Below is a small trained network, with its code and all its weights. Each question gives an input and a class and asks what happens when units are switched off, that is, made to give their printed mean instead of their output.

import numpy as np


def w(rows, s, z=0):
    codes = np.array(rows[::2]) - 128.0
    scale = np.full(codes.shape[1], s)
    scale[-1] = z or s
    return codes * scale


def norm(h):
    return h / np.sqrt((h * h).mean(-1, keepdims=True) + 1e-5)


def f(y):
    return y / 2 * (1 + np.tanh(0.7978845608 * (y + 0.044715 * y**3)))


def log_softmax(a):
    a = a - a.max(-1, keepdims=True)
    return a - np.log(np.exp(a).sum(-1, keepdims=True))


def net(x, mask):
    res = np.array(x, float).reshape(1, 2) / 4 @ E
    u = 0
    for l in range(2):
        y = f(norm(res) @ A[l][:, :-1].T + A[l][:, -1])
        res = res + np.where(mask[u : u + 6], y, B[l][:, -1]) @ B[l][:, :-1]
        u += 6
    return log_softmax(norm(res)[-1] @ U[:, :-1].T + U[:, -1])


A, B = {}, {}
E = w([
[123,191,167,210,50,86,10,173],'x0',
[168,115,110,45,237,151,94,91],'x1',
],0.014)
A[0] = w([
[138,131,112,86,204,132,73,121,170],'L0N1',
[141,104,114,82,210,131,239,123,1],'L0N2',
[113,110,117,129,125,127,252,124,114],'L0N3',
[141,110,130,117,143,126,210,146,196],'L0N4',
[130,138,110,145,202,102,102,144,50],'L0N5',
[134,128,102,168,48,117,103,133,119],'L0N6',
],0.022,0.0033)
B[0] = w([
[200,68,178,116,91,150,132,129,206],'L0N1',
[3,223,63,156,155,105,125,123,253],'L0N2',
[190,83,105,28,128,186,83,41,225],'L0N3',
[81,104,129,77,61,218,224,50,198],'L0N4',
[160,101,145,115,107,151,149,117,155],'L0N5',
[61,168,141,150,152,117,165,144,217],'L0N6',
],0.027,0.021)
A[1] = w([
[253,45,133,98,108,142,96,124,128],'L1N1',
[167,120,82,136,131,104,103,139,69],'L1N2',
[106,135,85,47,180,172,140,61,255],'L1N3',
[91,149,58,203,197,58,144,206,176],'L1N4',
[145,108,94,87,161,130,162,100,102],'L1N5',
[184,97,190,112,116,175,127,135,247],'L1N6',
],0.028,0.001)
B[1] = w([
[165,169,63,148,122,180,3,153,187],'L1N1',
[151,154,128,102,160,112,138,105,127],'L1N2',
[143,65,96,69,104,179,184,74,252],'L1N3',
[100,200,173,147,119,173,110,151,197],'L1N4',
[81,163,162,158,111,125,173,144,170],'L1N5',
[159,110,134,113,160,82,142,118,175],'L1N6',
],0.03,0.032)
U = w([
[248,88,82,122,155,131,16,149,205],'0',
[195,75,192,125,188,41,159,143,88],'1',
[146,51,93,149,157,115,160,142,3],'2',
[66,202,195,160,139,152,143,166,202],'3',
[93,56,65,42,105,206,214,37,196],'4',
[114,71,92,105,118,65,119,129,18],'5',
],0.014,0.0059)

Each question gives the input, the list of numbers given to net, and the class t.
The units are the neurons (one row each of A and B). Each row of codes is followed by its name. A weight is (code - 128) times the scale printed after its matrix; where a second scale follows, it is the last column's (A, B and U).
mask holds one flag per neuron, layer by layer. A switched-off neuron (its flag False) gives its mean, the last column of its row in B, instead of its output. The means were averaged over made-up inputs and are rounded, as every weight is.
A unit's drop is (log p(t) with every unit on - log p(t) with that unit switched off) / (log p(t) with every unit on - log p(t) with every unit switched off).
most important unit: the unit with the biggest drop
top k neurons: the k neurons with the biggest drops, biggest first
top k neurons in layer l: the k neurons of layer l with the biggest drops, biggest first
drop of u: that unit's drop, to one decimal
input [0,7], class 0: top 3 neurons	L0N1, L0N6, L0N4
input [3,1], class 3: top 2 neurons	L0N3, L0N4
input [8,5], class 0: most important unit	L0N2
input [2,1], class 1: top 3 neurons in layer 1	L1N3, L1N1, L1N4
input [0,3], class 0: top 2 neurons	L0N1, L0N6
input [1,0], class 3: top 2 neurons	L0N3, L0N4
input [2,8], class 0: drop of L0N5	0.0
input [5,0], class 3: drop of L0N3	1.7
input [5,-2], class 3: drop of L0N3	1.6
input [8,0], class 3: drop of L1N5	0.0
